Small tables with named rows and columns. After each table, cells are looked up by row and column.

Table pel
|  | zus | lekedat | maf | lakesu | gekel | vifab | debomeg |
|---|---|---|---|---|---|---|---|
| danaber | 58 | 58 | 58 | 57 | 57 | 58 | 58 |
| betovo | 48 | 61 | 53 | 22 | 68 | 1 | 64 |
| zinisi | 58 | 59 | 58 | 58 | 59 | 59 | 58 |
| begipa | 74 | 80 | 73 | 67 | 79 | 66 | 18 |
| mir | 73 | 81 | 73 | 65 | 78 | 68 | 20 |
| zon | 59 | 59 | 58 | 59 | 57 | 59 | 59 |
| zed | 74 | 79 | 74 | 64 | 79 | 67 | 20 |
| dokev | 58 | 57 | 59 | 57 | 57 | 57 | 59 |
| tok | 57 | 59 | 58 | 58 | 58 | 57 | 58 |

debomeg of betovo = 64
maf of zed = 74
debomeg of begipa = 18
vifab of tok = 57
lakesu of zinisi = 58
maf of danaber = 58
zus of zinisi = 58
gekel of dokev = 57
debomeg of mir = 20
maf of zon = 58
zus of begipa = 74
lakesu of mir = 65
zus of zed = 74
debomeg of tok = 58
vifab of zed = 67
zus of danaber = 58
vifab of mir = 68

fuz
|  | kerizur | tez | bap | det | fefo |
|---|---|---|---|---|---|
| nop | 7066 | 4141 | -1046 | 1418 | -1413 |
| dipubi | 7604 | 6095 | -1420 | 866 | -1446 |
| serel | 6670 | 2563 | -760 | 1832 | -1389 |
| fet | 7386 | -738 | -3538 | 3922 | 44 |
| vominak | 7435 | 5497 | -1301 | 1062 | -1436 |
| lolozuv | 7007 | 3918 | -1005 | 1473 | -1410 |
| tud | 8348 | -1082 | -4922 | 4332 | 5069 |
| bos | 7469 | 5617 | -1325 | 1026 | -1438 |
| sodapal | 7410 | 5404 | -1283 | 1090 | -1434 |
| zuf | 7868 | 8206 | -2665 | -7835 | -1548 |
| lonamu | 7847 | 6954 | -1602 | 490 | -1463 |
| noliz | 6274 | 710 | -416 | 2638 | -1359 |
| naz | 6670 | 2562 | -760 | 1832 | -1389 |

fefo of fet = 44
kerizur of fet = 7386
det of fet = 3922
fefo of lonamu = -1463
fefo of dipubi = -1446
fefo of lolozuv = -1410
det of vominak = 1062
fefo of sodapal = -1434
bap of naz = -760
kerizur of tud = 8348
det of zuf = -7835
tez of dipubi = 6095
bap of serel = -760
tez of nop = 4141
tez of serel = 2563
det of sodapal = 1090
det of lolozuv = 1473
kerizur of zuf = 7868
tez of lonamu = 6954
kerizur of lolozuv = 7007
Row with the largest det: tud

